Below are the code and all the weights of a small trained network. Each question names an input and a target symbol and asks about switching units off, where a switched-off unit gives its printed mean instead of its output.

import numpy as np


def w(rows, s, z=0):
    codes = np.array(rows[::2]) - 128.0
    scale = np.full(codes.shape[1], s)
    scale[-1] = z or s
    return codes * scale


def norm(h):
    return h / np.sqrt((h * h).mean(-1, keepdims=True) + 1e-5)


def f(y):
    return y / 2 * (1 + np.tanh(0.7978845608 * (y + 0.044715 * y**3)))


def softmax(a):
    e = np.exp(a - a.max(-1, keepdims=True))
    return e / e.sum(-1, keepdims=True)


def log_softmax(a):
    a = a - a.max(-1, keepdims=True)
    return a - np.log(np.exp(a).sum(-1, keepdims=True))


def net(x, mask):
    ids = ['αβγδεζηθλμξπστψω'.index(c) for c in x.split()]
    T = len(ids)
    res = E[ids] + P[:T]
    u = 0
    for l in range(3):
        q, k, v = (norm(res) @ M[l].T for M in (Q, K, V))
        z = softmax(np.where(np.tri(T) > 0, q @ k.T / 2**0.5, -1e9)) @ v
        res = res + np.where(mask[u], z, O[l][:, -1]) @ O[l][:, :-1]
        u += 1
        y = f(norm(res) @ A[l][:, :-1].T + A[l][:, -1])
        res = res + np.where(mask[u : u + 4], y, B[l][:, -1]) @ B[l][:, :-1]
        u += 4
    return log_softmax(norm(res)[-1] @ U[:, :-1].T + U[:, -1])


Q, K, V, O, A, B = {}, {}, {}, {}, {}, {}
E = w([
[109,50,83,65],'α',
[157,189,161,94],'β',
[145,92,110,198],'γ',
[134,110,102,8],'δ',
[113,131,40,197],'ε',
[65,41,191,92],'ζ',
[240,141,109,188],'η',
[225,123,171,94],'θ',
[165,75,143,155],'λ',
[122,47,173,117],'μ',
[192,32,75,179],'ξ',
[178,73,59,84],'π',
[82,119,78,94],'σ',
[219,104,195,59],'τ',
[112,130,40,201],'ψ',
[5,146,129,74],'ω',
],0.013)
P = w([
[188,153,254,14],'0',
[237,98,199,75],'1',
[187,43,158,120],'2',
[164,40,136,151],'3',
[139,71,150,180],'4',
[152,101,155,178],'5',
[150,63,109,205],'6',
[133,98,134,198],'7',
[136,96,125,208],'8',
[133,82,109,230],'9',
[147,79,65,210],'10',
[146,115,115,217],'11',
],0.0046)
Q[0] = w([
[120,58,129,23],'0.h1',
[207,57,2,93],'0.h1',
],0.0079)
K[0] = w([
[97,48,254,82],'0.h1',
[32,225,176,121],'0.h1',
],0.0062)
V[0] = w([
[195,3,60,209],'0.h1',
[237,195,188,87],'0.h1',
],0.0031)
O[0] = w([
[233,189,94,125,94],'0.h1',
[139,254,121,98,1],'0.h1',
],0.0075,0.00095)
A[0] = w([
[13,140,208,115,173],'0.n1',
[135,125,103,93,116],'0.n2',
[178,199,177,71,170],'0.n3',
[135,101,255,99,252],'0.n4',
],0.0071,0.0023)
B[0] = w([
[124,64,107,89,254],'0.n1',
[132,135,183,162,143],'0.n2',
[150,139,151,173,136],'0.n3',
[224,49,97,254,250],'0.n4',
],0.0094,0.0031)
Q[1] = w([
[132,139,2,173],'1.h1',
[116,239,169,77],'1.h1',
],0.0051)
K[1] = w([
[72,128,118,1],'1.h1',
[137,247,19,116],'1.h1',
],0.0058)
V[1] = w([
[159,164,255,123],'1.h1',
[253,59,185,153],'1.h1',
],0.0052)
O[1] = w([
[249,158,20,163,15],'1.h1',
[189,22,1,76,254],'1.h1',
],0.0063,0.0031)
A[1] = w([
[152,101,252,154,137],'1.n1',
[156,122,99,129,1],'1.n2',
[177,117,149,134,115],'1.n3',
[186,146,137,158,38],'1.n4',
],0.013,0.0017)
B[1] = w([
[183,53,167,205,251],'1.n1',
[2,136,200,135,147],'1.n2',
[39,185,101,171,237],'1.n3',
[16,85,62,71,200],'1.n4',
],0.0077,0.0016)
Q[2] = w([
[161,133,185,254],'2.h1',
[115,79,123,247],'2.h1',
],0.0066)
K[2] = w([
[125,212,175,152],'2.h1',
[56,233,254,127],'2.h1',
],0.0085)
V[2] = w([
[126,3,137,84],'2.h1',
[183,88,72,155],'2.h1',
],0.0063)
O[2] = w([
[181,255,231,109,254],'2.h1',
[238,105,187,80,172],'2.h1',
],0.0076,0.0084)
A[2] = w([
[105,207,135,106,46],'2.n1',
[175,249,85,130,9],'2.n2',
[104,209,84,173,129],'2.n3',
[147,138,41,177,194],'2.n4',
],0.011,0.0015)
B[2] = w([
[60,186,42,254,249],'2.n1',
[117,57,188,131,146],'2.n2',
[200,31,184,122,93],'2.n3',
[182,202,79,123,199],'2.n4',
],0.0088,0.0011)
U = w([
[12,215,166,158,253],'α',
[161,137,100,120,20],'β',
[150,140,104,139,49],'γ',
[156,131,131,156,69],'δ',
[94,73,1,137,134],'ε',
[180,85,239,6,196],'ζ',
[161,135,64,137,113],'η',
[149,123,85,126,55],'θ',
[162,117,77,159,151],'λ',
[171,101,114,136,88],'μ',
[105,168,176,21,213],'ξ',
[143,128,139,146,12],'π',
[147,81,226,221,95],'σ',
[141,112,92,140,64],'τ',
[92,92,39,150,92],'ψ',
[135,105,178,203,116],'ω',
],0.0098,0.0041)

Each question gives the input, a string of symbols that net reads in full, and the target symbol t.
The units are the heads (2 rows each of Q, K, V and O) and the neurons (one row each of A and B). Each row of codes is followed by its name. A weight is (code - 128) times the scale printed after its matrix; where a second scale follows, it is the last column's (O, A, B and U).
mask holds one flag per unit, layer by layer, with each layer's heads first. A switched-off unit (its flag False) gives its mean, the last column of its rows in O or B, instead of its output. The means were averaged over made-up inputs and are rounded, as every weight is.
A unit's drop is (log p(t) with every unit on - log p(t) with that unit switched off) / (log p(t) with every unit on - log p(t) with every unit switched off).
The circuit of an input: a set's keep is (log p(t) with only the set's units on - log p(t) with every unit switched off) / (log p(t) with every unit on - log p(t) with every unit switched off). Starting from the 12 units with the biggest drops (on a tie, the unit counted first), units are removed one at a time, each time the one whose removal leaves the highest keep (on an exact tie, the one counted first), for as long as the keep stays at least 0.8.
circuit, biggest first: the units of the circuit, biggest drop first
unit that matters most: the unit with the biggest drop
top k neurons: the k neurons with the biggest drops, biggest first
top k neurons in layer l: the k neurons of layer l with the biggest drops, biggest first
drop of u: that unit's drop, to one decimal
input δ τ σ λ σ τ ω π σ ω, target ξ: circuit, biggest first -> (0.n1; 0.n4; 0.h1)
input ζ τ σ η, target ζ: top 3 neurons -> (2.n2; 0.n4; 1.n4)
input σ ζ ω σ θ ω σ σ σ σ π, target ζ: unit that matters most -> 0.h1
input σ σ σ σ σ ω ε ω ψ ω ψ, target σ: circuit, biggest first -> (2.n3; 1.h1)
input δ λ ω ζ μ δ σ, target ζ: top 2 neurons in layer 1 -> (1.n3; 1.n4)
input ψ σ ζ ε π λ ω λ μ μ ω, target ξ: top 3 neurons -> (0.n1; 0.n4; 1.n3)
input ε σ ζ σ σ ζ ω, target ζ: top 3 neurons -> (0.n1; 1.n3; 1.n2)
input θ σ μ σ σ β σ ε ψ λ ξ, target ε: top 3 neurons -> (0.n4; 0.n1; 1.n1)
input δ ζ ζ δ σ ω σ σ ω σ σ, target α: circuit, biggest first -> (0.n4; 1.h1)
input σ σ λ δ β, target σ: top 2 neurons in layer 1 -> (1.n4; 1.n3)
input λ λ σ τ ω, target ζ: circuit, biggest first -> (1.h1; 2.h1)
input ε μ ω σ δ γ β, target ε: circuit, biggest first -> (2.h1; 0.n4; 1.h1; 1.n4)
input σ ζ σ μ σ ω ω σ σ, target α: circuit, biggest first -> (0.n4; 2.n1)
input ζ λ τ η ω ζ ω ε σ, target ζ: unit that matters most -> 1.n3
input ζ σ ζ σ, target ξ: top 2 neurons in layer 2 -> (2.n1; 2.n3)
input σ μ ζ σ ζ σ σ ω ε, target σ: top 2 neurons in layer 2 -> (2.n3; 2.n2)
input σ ω σ ω λ μ σ σ σ ψ, target σ: top 3 neurons -> (2.n3; 0.n4; 2.n2)
input ψ δ λ θ ζ σ ε λ ω σ, target ξ: top 2 neurons in layer 1 -> (1.n3; 1.n1)
input σ ε ω ζ σ θ, target σ: drop of 0.n1 -> 0.0
input ω π λ σ ψ μ λ ζ μ ω α, target ζ: drop of 0.n4 -> 0.2
input σ ω π ε, target σ: drop of 2.n2 -> 0.3
